Here is a tiny trained network, its code and every weight. The questions are about switching its units off for an input and a target symbol, where a switched-off unit gives its printed mean instead of its output.

import numpy as np


def w(rows, s, z=0):
    codes = np.array(rows[::2]) - 128.0
    scale = np.full(codes.shape[1], s)
    scale[-1] = z or s
    return codes * scale


def softmax(a):
    e = np.exp(a - a.max(-1, keepdims=True))
    return e / e.sum(-1, keepdims=True)


def log_softmax(a):
    a = a - a.max(-1, keepdims=True)
    return a - np.log(np.exp(a).sum(-1, keepdims=True))


def net(x, mask):
    ids = ['βδεζμστφω'.index(c) for c in x.split()]
    T = len(ids)
    res = E[ids] + P[:T]
    u = 0
    for l in range(2):
        r = res
        for j in range(3):
            rows = slice(2 * j, 2 * j + 2)
            q, k, v = (r @ M[l][rows].T for M in (Q, K, V))
            z = softmax(np.where(np.tri(T) > 0, q @ k.T / 2**0.5, -1e9)) @ v
            o = O[l][rows]
            res = res + np.where(mask[u + j], z, o[:, -1]) @ o[:, :-1]
        u += 3
    return log_softmax(res[-1] @ U[:, :-1].T + U[:, -1])


Q, K, V, O = {}, {}, {}, {}
E = w([
[186,146,180,210,115,111,192,109,206,152,170],'β',
[59,157,48,215,39,82,68,115,176,71,196],'δ',
[154,30,82,163,142,108,128,54,157,205,122],'ε',
[153,172,143,81,101,200,144,30,186,103,99],'ζ',
[130,74,53,231,122,118,156,173,35,92,126],'μ',
[112,80,180,60,83,99,116,137,159,64,160],'σ',
[198,207,249,112,120,133,106,9,145,126,217],'τ',
[153,123,95,57,139,58,240,98,109,131,136],'φ',
[136,68,127,157,164,41,52,113,105,66,81],'ω',
],0.018)
P = w([
[5,142,175,173,149,175,131,145,130,149,163],'0',
[128,146,156,132,161,139,122,160,133,107,127],'1',
[130,134,148,126,154,132,130,151,129,100,131],'2',
[146,136,148,126,135,125,134,144,127,103,118],'3',
[145,123,136,136,130,106,140,143,123,104,104],'4',
[150,128,139,123,110,109,151,122,122,104,112],'5',
[145,111,127,119,94,98,158,123,121,98,102],'6',
[148,110,120,126,84,91,166,113,111,105,95],'7',
[144,122,121,114,69,103,188,99,108,109,97],'8',
[157,106,110,127,68,82,178,99,117,108,76],'9',
],0.013)
Q[0] = w([
[125,126,124,134,120,141,129,126,134,126,137],'0.h1',
[84,190,125,71,143,167,73,255,93,229,121],'0.h1',
[91,149,107,131,109,144,97,149,147,146,138],'0.h2',
[152,122,141,129,135,110,152,101,118,92,113],'0.h2',
[121,137,113,125,136,112,126,139,128,146,133],'0.h3',
[131,138,117,91,165,116,127,157,124,161,121],'0.h3',
],0.068)
K[0] = w([
[146,136,138,122,132,134,138,129,110,118,114],'0.h1',
[193,202,158,139,63,2,150,184,78,46,160],'0.h1',
[92,164,147,170,87,85,100,146,141,75,163],'0.h2',
[137,81,67,88,118,133,115,65,150,189,102],'0.h2',
[124,119,138,135,134,132,101,159,147,118,176],'0.h3',
[142,161,177,163,166,124,81,206,115,112,183],'0.h3',
],0.034)
V[0] = w([
[176,94,151,156,61,25,158,104,101,78,175],'0.h1',
[118,217,175,163,110,89,180,154,122,6,78],'0.h1',
[94,96,123,125,128,198,88,122,136,174,158],'0.h2',
[34,212,99,103,78,66,118,117,89,201,115],'0.h2',
[114,126,95,115,136,188,141,66,174,97,69],'0.h3',
[204,37,103,139,60,139,89,95,124,151,165],'0.h3',
],0.015)
O[0] = w([
[32,80,119,169,148,218,103,118,149,117,165,73],'0.h1',
[65,138,98,147,90,76,97,122,112,253,142,2],'0.h1',
[160,130,176,135,146,117,100,183,98,174,90,83],'0.h2',
[224,82,168,122,211,86,102,167,110,133,145,85],'0.h2',
[116,209,137,116,119,85,123,169,132,160,66,202],'0.h3',
[207,109,161,125,143,88,113,169,111,162,104,178],'0.h3',
],0.0077,0.0083)
Q[1] = w([
[115,29,164,90,71,168,109,61,141,70,186],'1.h1',
[22,172,46,170,93,86,107,97,158,225,180],'1.h1',
[244,31,217,148,164,177,194,207,155,9,32],'1.h2',
[114,158,150,61,163,164,103,200,88,234,59],'1.h2',
[250,53,160,177,144,244,165,238,56,15,67],'1.h3',
[45,34,68,130,145,127,92,161,192,138,199],'1.h3',
],0.024)
K[1] = w([
[113,82,148,97,104,6,206,79,83,148,183],'1.h1',
[253,177,44,100,74,119,153,121,146,82,71],'1.h1',
[18,104,207,180,185,138,117,157,126,164,177],'1.h2',
[135,158,131,156,127,225,57,152,159,77,86],'1.h2',
[22,80,187,175,187,134,133,153,68,164,213],'1.h3',
[144,103,74,86,124,38,196,131,95,121,175],'1.h3',
],0.031)
V[1] = w([
[141,130,194,66,39,152,146,153,75,132,177],'1.h1',
[156,131,148,172,108,143,196,178,253,163,181],'1.h1',
[121,141,107,68,237,104,144,90,133,158,135],'1.h2',
[162,146,135,150,135,118,42,29,121,97,123],'1.h2',
[121,142,125,102,112,41,79,184,185,112,176],'1.h3',
[69,50,185,73,101,136,108,135,197,85,81],'1.h3',
],0.023)
O[1] = w([
[84,121,136,63,131,189,109,71,53,96,78,145],'1.h1',
[151,105,29,140,197,125,106,17,153,254,108,162],'1.h1',
[128,129,135,158,138,65,140,94,97,70,119,254],'1.h2',
[100,115,182,201,198,153,154,158,134,152,97,114],'1.h2',
[88,150,102,68,205,93,128,166,170,109,143,112],'1.h3',
[82,59,144,44,106,50,117,105,137,165,125,61],'1.h3',
],0.0083,0.014)
U = w([
[193,159,155,172,75,149,114,114,169,178,128,3],'β',
[185,164,166,159,129,148,121,155,169,150,162,104],'δ',
[253,122,217,155,92,115,134,142,125,184,112,143],'ε',
[164,228,178,167,49,105,120,153,135,192,71,254],'ζ',
[200,157,165,159,46,192,114,160,128,159,174,215],'μ',
[171,136,180,120,77,152,106,137,132,154,146,125],'σ',
[146,150,212,195,114,175,128,106,131,145,116,85],'τ',
[163,158,156,197,70,109,154,72,155,90,161,109],'φ',
[151,144,223,189,70,117,147,148,175,149,137,53],'ω',
],0.0035,0.0025)

Each question gives the input, a string of symbols that net reads in full, and the target symbol t.
The units are the heads (2 rows each of Q, K, V and O). Each row of codes is followed by its name. A weight is (code - 128) times the scale printed after its matrix; where a second scale follows, it is the last column's (O and U).
mask holds one flag per head, layer by layer. A switched-off head (its flag False) gives its mean, the last column of its rows in O, instead of its output. The means were averaged over made-up inputs and are rounded, as every weight is.
A unit's drop is (log p(t) with every unit on - log p(t) with that unit switched off) / (log p(t) with every unit on - log p(t) with every unit switched off).
The circuit of an input: a set's keep is (log p(t) with only the set's units on - log p(t) with every unit switched off) / (log p(t) with every unit on - log p(t) with every unit switched off). Starting from all 6 units, units are removed one at a time, each time the one whose removal leaves the highest keep (on an exact tie, the one counted first), for as long as the keep stays at least 0.8.
circuit, biggest first: the units of the circuit, biggest drop first
unit that matters most: the unit with the biggest drop
heads that matter: for each layer, one digit per head in row order, 1 if its drop is at least 0.15 and else 0, layers parted by /
drop when u is switched off: that unit's drop, to one decimal
input ζ τ τ τ ω τ ε τ τ, target ζ: circuit, biggest first	[0.h1 0.h2]
input τ β φ σ τ ζ ε, target τ: heads that matter	100 / 110
input β τ φ τ τ τ μ μ, target φ: heads that matter	010 / 010
input μ ε τ ζ φ τ ζ, target μ: circuit, biggest first	[1.h2 1.h3]
input ε τ ω φ φ μ τ, target ε: heads that matter	110 / 001
input ω τ ω τ τ ε, target ω: heads that matter	000 / 100
input τ μ τ ε τ, target τ: circuit, biggest first	[1.h2 1.h1]
input τ β τ τ σ φ τ ζ δ, target ζ: unit that matters most	0.h3
input μ δ τ σ ζ σ, target ζ: heads that matter	101 / 000
input μ τ ε σ ω τ, target μ: heads that matter	100 / 011
input σ μ ω ε, target σ: circuit, biggest first	[1.h3 1.h1]
input δ τ ε τ ζ, target δ: circuit, biggest first	[0.h1 1.h3 0.h2]
input ε β φ ω ω δ β ζ, target ε: circuit, biggest first	[0.h1 1.h3 0.h2]
input φ ζ ε, target φ: heads that matter	110 / 010
input φ τ ε, target φ: unit that matters most	1.h2
input ω ω β, target β: circuit, biggest first	[1.h1 0.h1]
input σ τ τ ε β τ σ φ, target σ: circuit, biggest first	[1.h3 0.h1 1.h2]
input ε τ τ μ φ ε, target ε: heads that matter	101 / 001
input σ τ ε ω φ φ μ, target σ: circuit, biggest first	[1.h3 1.h1]
input τ φ φ φ β ε μ μ, target τ: unit that matters most	1.h2
input δ δ ω ω, target ω: circuit, biggest first	[0.h1 1.h1 1.h2]
input τ ζ τ τ, target ζ: circuit, biggest first	[0.h3 0.h1]
input δ μ φ τ τ σ μ τ ε, target δ: circuit, biggest first	[1.h3 0.h1 0.h2]
input φ ω φ τ σ, target φ: circuit, biggest first	[1.h2 0.h2]
input τ τ τ σ δ τ σ τ ω σ, target σ: circuit, biggest first	[0.h1 1.h3 1.h1]
input τ φ ζ ε τ τ τ β, target τ: drop when 1.h3 is switched off	0.0
input β τ φ τ φ ε τ φ, target β: circuit, biggest first	[1.h1]
input δ φ δ ε ζ τ φ φ μ, target δ: drop when 1.h2 is switched off	0.1
input ε σ ω τ, target ε: drop when 0.h1 is switched off	0.3
input τ β τ τ σ β, target β: drop when 0.h2 is switched off	0.1
